The rows lie along a hidden order. The number after each row says roughly how far along it the row is, from 0 to 15. A new part has a new order.
[-.14,.05,-.01,.21,-.04,-.08,.04,.03,.16,.01,-.72,-.04,.00,-.10,.02,.03,.02,-.01,.05,-.01,.07,-.03,.03,.00,-.03] -> 15
[-.08,.02,-.03,.09,-.02,-.04,.02,.02,.10,-.01,-.25,-.02,.01,-.05,.01,.02,.02,-.01,.03,.00,.03,-.01,.02,.00,-.02] -> 10
[-.07,.01,-.04,.06,-.01,-.03,.02,.01,.07,.00,-.36,-.01,.01,-.03,.01,.02,.02,-.01,.03,.00,.02,-.01,.01,.00,-.02] -> 9
[.03,-.05,-.10,-.15,.04,.04,-.02,-.03,-.06,-.01,.21,.04,.03,.08,.00,-.01,.00,-.01,-.02,.01,-.06,.03,-.02,.00,-.01] -> 0
[-.09,.11,-.16,.21,-.03,.01,.04,.04,.13,.12,-.55,-.06,.03,-.12,.01,.00,.08,-.02,.05,-.02,.05,-.02,.03,.00,-.02] -> 13
[.05,-.05,-.09,-.17,.05,.04,-.03,-.04,-.07,-.01,.18,.04,.02,.08,.00,-.01,.00,-.01,-.03,.01,-.06,.03,-.01,.01,-.01] -> 0
[.04,-.04,-.09,-.15,.05,.05,-.03,-.03,-.06,.00,.13,.04,.03,.07,.00,-.01,.01,-.01,-.02,.01,-.05,.03,-.01,.00,-.01] -> 0
[.04,-.03,-.13,-.13,.03,.06,-.02,-.02,-.06,.03,.21,.03,.03,.07,-.01,-.02,.03,-.01,-.02,.01,-.05,.03,-.01,.01,-.01] -> 0
[-.06,.01,-.02,.05,-.01,-.04,.01,.00,.06,-.02,-.29,-.01,.01,-.02,.01,.01,.01,-.01,.03,.00,.02,.00,.01,.00,-.03] -> 9
[-.06,.03,-.10,.08,-.01,.00,.02,.01,.07,.04,-.32,-.02,.02,-.05,.01,.00,.04,-.01,.03,-.01,.03,-.01,.01,.00,-.02] -> 9
[-.14,.02,.05,.15,-.05,-.10,.04,.02,.13,-.05,-.66,-.03,-.01,-.09,.02,.04,.00,-.01,.05,.00,.06,-.03,.03,-.01,-.03] -> 14
[-.12,.05,-.04,.16,-.03,-.05,.03,.03,.13,.01,-.53,-.04,.01,-.09,.02,.02,.03,-.01,.04,-.01,.05,-.02,.02,.00,-.03] -> 13
[-.08,.02,-.03,.06,-.01,-.04,.02,.01,.08,-.01,-.34,-.01,.01,-.04,.01,.02,.01,-.01,.03,.00,.02,-.01,.01,.00,-.02] -> 10
[.02,-.08,-.03,-.14,.03,.00,-.02,-.03,-.05,-.05,.17,.04,.02,.07,.00,.00,-.02,-.01,-.02,.02,-.04,.03,-.01,.00,-.02] -> 1
[-.05,-.01,-.03,-.01,.00,-.03,.00,-.01,.04,-.03,-.21,.00,.01,.00,.01,.02,.00,-.01,.01,.01,.00,.00,.01,.00,-.02] -> 7
[-.02,.01,-.12,-.02,.01,.03,.00,.00,.00,.03,-.07,.00,.03,.00,.00,-.01,.03,-.01,.01,.00,-.01,.01,.00,.00,-.01] -> 5
[-.08,.04,-.05,.11,-.02,-.03,.03,.02,.11,.02,-.46,-.03,.01,-.07,.01,.02,.03,-.01,.04,-.01,.04,-.02,.02,.00,-.03] -> 11
[-.03,.00,-.06,-.02,.02,.00,.00,-.01,.02,.00,-.13,.01,.02,.01,.01,.00,.02,-.01,.01,.00,-.01,.01,.00,.00,-.02] -> 6
[-.02,-.02,-.05,-.07,.02,.00,-.01,-.01,.00,-.01,.05,.02,.02,.04,.00,.00,.01,.00,.00,.01,-.02,.01,.00,.00,-.02] -> 4
[-.12,.06,-.04,.18,-.04,-.05,.04,.03,.15,.02,-.66,-.05,.01,-.10,.02,.03,.03,-.01,.05,-.01,.06,-.03,.03,.00,-.02] -> 14
[-.12,.04,-.03,.17,-.04,-.06,.04,.03,.15,.01,-.61,-.04,.01,-.09,.02,.03,.02,-.01,.05,-.01,.06,-.02,.02,.00,-.03] -> 13
[-.09,.05,-.06,.14,-.02,-.03,.03,.02,.10,.03,-.48,-.03,.02,-.07,.01,.01,.03,-.01,.04,-.01,.04,-.02,.02,.00,-.02] -> 11
[-.06,.03,-.07,.08,-.01,-.01,.02,.01,.08,.02,-.39,-.01,.02,-.04,.01,.01,.03,-.01,.02,.00,.02,.00,.01,.00,-.02] -> 9
[-.08,.04,-.06,.11,-.02,-.02,.02,.02,.09,.04,-.42,-.03,.02,-.06,.01,.01,.03,-.01,.03,-.01,.03,-.01,.02,.00,-.02] -> 10
[-.04,-.01,-.06,-.01,.01,-.01,.00,-.01,.03,.00,-.07,.01,.02,.00,.01,.01,.01,-.01,.01,.00,.00,.01,.01,.00,-.02] -> 6
[-.12,.06,-.05,.20,-.04,-.05,.04,.04,.15,.03,-.65,-.05,.01,-.11,.02,.02,.04,-.01,.05,-.01,.07,-.03,.03,.00,-.03] -> 14
[-.04,.00,-.05,.00,.00,-.02,.01,.00,.05,-.01,-.23,.01,.02,-.01,.01,.01,.01,-.01,.02,.00,.01,.00,.01,.00,-.02] -> 7
[-.12,.05,-.03,.18,-.04,-.06,.04,.03,.15,.01,-.72,-.04,.01,-.10,.02,.03,.02,-.01,.05,-.01,.06,-.03,.03,.00,-.03] -> 14
[-.11,.06,-.06,.15,-.04,-.04,.03,.03,.14,.02,-.62,-.04,.01,-.09,.02,.02,.03,-.01,.04,-.01,.05,-.02,.03,.00,-.03] -> 13
[-.06,.01,-.05,.04,-.01,-.03,.02,.01,.07,.00,-.28,-.01,.01,-.03,.01,.01,.02,-.01,.02,.00,.01,-.01,.01,.00,-.03] -> 8
[-.15,.05,-.01,.21,-.05,-.07,.04,.03,.15,.00,-.71,-.05,.00,-.10,.02,.03,.02,-.01,.05,-.01,.07,-.03,.03,.00,-.04] -> 15
[-.02,.01,-.08,-.01,.01,.01,.01,.00,.02,.02,-.19,.00,.02,.00,.00,.00,.02,-.01,.00,.00,-.01,.01,.00,.00,-.02] -> 6
[-.11,.06,-.04,.17,-.04,-.05,.05,.03,.14,.01,-.58,-.04,.01,-.10,.02,.02,.03,-.01,.04,-.01,.05,-.02,.02,.00,-.03] -> 13
[-.15,.03,.06,.18,-.06,-.11,.05,.03,.17,-.05,-.71,-.03,-.01,-.10,.03,.05,-.01,-.01,.06,.00,.07,-.04,.03,-.01,-.04] -> 15
[-.12,.05,-.01,.18,-.04,-.06,.04,.03,.14,.01,-.59,-.03,.01,-.09,.02,.02,.03,-.01,.04,-.01,.06,-.02,.03,.00,-.03] -> 13
[-.05,.02,-.08,.00,.00,-.01,.01,.00,.04,.02,-.27,-.01,.02,-.02,.01,.00,.02,-.01,.02,.00,.01,.00,.01,.00,-.02] -> 8
[.01,-.04,-.07,-.12,.03,.01,-.02,-.03,-.02,-.02,.11,.03,.02,.06,.00,.00,.00,-.01,-.01,.01,-.04,.02,-.01,.00,-.02] -> 2
[.04,-.04,-.05,-.11,.03,.01,-.02,-.03,-.03,-.02,.08,.03,.02,.07,.00,.00,.00,-.01,-.01,.01,-.03,.02,-.01,.01,-.02] -> 2
[-.13,.05,.00,.19,-.05,-.08,.04,.03,.16,.00,-.71,-.04,.00,-.10,.02,.03,.02,-.01,.05,-.01,.06,-.03,.03,.00,-.03] -> 14
[.01,-.04,-.08,-.14,.03,.01,-.01,-.02,-.03,-.01,.11,.03,.02,.06,.00,.00,.01,-.01,-.01,.01,-.03,.02,-.01,.00,-.02] -> 2
[-.06,.03,-.07,.06,-.01,-.02,.02,.01,.08,.02,-.31,-.01,.02,-.04,.01,.01,.03,-.01,.03,.00,.02,-.01,.01,.00,-.02] -> 9
